Here is a tiny trained network, its code and every weight. The questions are about switching its units off for an input and a class, where a switched-off unit gives its printed mean instead of its output.

import numpy as np


def w(rows, s, z=0):
    codes = np.array(rows[::2]) - 128.0
    scale = np.full(codes.shape[1], s)
    scale[-1] = z or s
    return codes * scale


def norm(h):
    return h / np.sqrt((h * h).mean(-1, keepdims=True) + 1e-5)


def f(y):
    return y / 2 * (1 + np.tanh(0.7978845608 * (y + 0.044715 * y**3)))


def log_softmax(a):
    a = a - a.max(-1, keepdims=True)
    return a - np.log(np.exp(a).sum(-1, keepdims=True))


def net(x, mask):
    res = np.array(x, float).reshape(1, 6) / 4 @ E
    u = 0
    for l in range(3):
        y = f(norm(res) @ A[l][:, :-1].T + A[l][:, -1])
        res = res + np.where(mask[u : u + 4], y, B[l][:, -1]) @ B[l][:, :-1]
        u += 4
    return log_softmax(norm(res)[-1] @ U[:, :-1].T + U[:, -1])


A, B = {}, {}
E = w([
[106,117,2,67,77,76,158],'x0',
[134,106,150,81,75,156,115],'x1',
[210,168,149,254,38,103,77],'x2',
[133,145,96,122,140,145,80],'x3',
[107,130,137,128,133,103,103],'x4',
[160,124,93,138,138,168,127],'x5',
],0.0093)
A[0] = w([
[164,150,78,165,2,46,144,98],'L0N0',
[168,125,97,146,84,76,132,18],'L0N1',
[107,123,81,189,159,198,96,104],'L0N2',
[127,91,11,102,65,47,179,253],'L0N3',
],0.0087,0.0033)
B[0] = w([
[115,121,64,194,90,247,91,221],'L0N0',
[149,101,102,185,119,128,27,148],'L0N1',
[67,87,184,122,71,86,140,141],'L0N2',
[108,125,45,84,123,104,161,255],'L0N3',
],0.011,0.0085)
A[1] = w([
[181,151,230,181,172,194,154,4],'L1N0',
[60,154,157,95,103,251,74,141],'L1N1',
[171,153,153,155,62,85,108,58],'L1N2',
[137,184,115,124,161,254,182,187],'L1N3',
],0.0065,0.0026)
B[1] = w([
[127,128,52,123,138,66,148,233],'L1N0',
[148,126,134,188,252,78,179,252],'L1N1',
[162,210,221,196,112,90,30,132],'L1N2',
[98,151,254,61,139,106,63,232],'L1N3',
],0.0088,0.0034)
A[2] = w([
[166,111,74,201,96,190,146,19],'L2N0',
[38,78,195,148,192,146,178,50],'L2N1',
[224,186,254,248,91,181,86,7],'L2N2',
[144,143,227,64,126,98,145,175],'L2N3',
],0.0077,0.0014)
B[2] = w([
[138,133,165,167,142,144,25,195],'L2N0',
[94,91,217,90,182,214,27,234],'L2N1',
[169,163,144,74,111,25,218,255],'L2N2',
[84,109,84,254,127,190,36,195],'L2N3',
],0.0096,0.0058)
U = w([
[69,104,220,107,208,205,81,183],'0',
[203,199,191,182,105,63,128,2],'1',
[75,111,52,10,134,143,208,216],'2',
[122,146,37,208,48,190,74,88],'3',
],0.013,0.00095)

Each question gives the input, the list of numbers given to net, and the class t.
The units are the neurons (one row each of A and B). Each row of codes is followed by its name. A weight is (code - 128) times the scale printed after its matrix; where a second scale follows, it is the last column's (A, B and U).
mask holds one flag per neuron, layer by layer. A switched-off neuron (its flag False) gives its mean, the last column of its row in B, instead of its output. The means were averaged over made-up inputs and are rounded, as every weight is.
A unit's drop is (log p(t) with every unit on - log p(t) with that unit switched off) / (log p(t) with every unit on - log p(t) with every unit switched off).
The circuit of an input: a set's keep is (log p(t) with only the set's units on - log p(t) with every unit switched off) / (log p(t) with every unit on - log p(t) with every unit switched off). Starting from all 12 units, units are removed one at a time, each time the one whose removal leaves the highest keep (on an exact tie, the one counted first), for as long as the keep stays at least 0.8.
units of the circuit, in order: the units of the circuit, biggest drop first
k most important neurons: the k neurons with the biggest drops, biggest first
top k neurons in layer l: the k neurons of layer l with the biggest drops, biggest first
drop when u is switched off: that unit's drop, to one decimal
input [0,2,-8,4,3,-4], class 0: top 2 neurons in layer 2 -> (L2N1 L2N2)
input [0,7,8,-3,7,1], class 1: units of the circuit, in order -> (L2N2)
input [-3,7,1,-1,4,5], class 1: units of the circuit, in order -> (L0N3 L2N2)
input [-1,-7,-8,-8,1,-8], class 0: 2 most important neurons -> (L2N1 L0N3)
input [-1,7,1,-6,1,6], class 1: units of the circuit, in order -> (L0N3 L2N2)
input [0,-2,0,-6,0,7], class 0: 2 most important neurons -> (L0N3 L1N0)
input [-8,3,1,-8,4,-7], class 1: 3 most important neurons -> (L0N3 L2N2 L1N2)
input [0,4,-7,6,-7,-2], class 0: units of the circuit, in order -> (L0N3 L1N3)
input [-1,3,0,-7,-7,5], class 0: 2 most important neurons -> (L1N3 L0N1)
input [-2,5,6,-1,-2,1], class 1: drop when L2N2 is switched off -> 0.4
input [-4,-8,4,4,-6,7], class 1: drop when L0N1 is switched off -> 0.0
input [-4,5,8,-1,3,4], class 1: drop when L2N2 is switched off -> 0.3
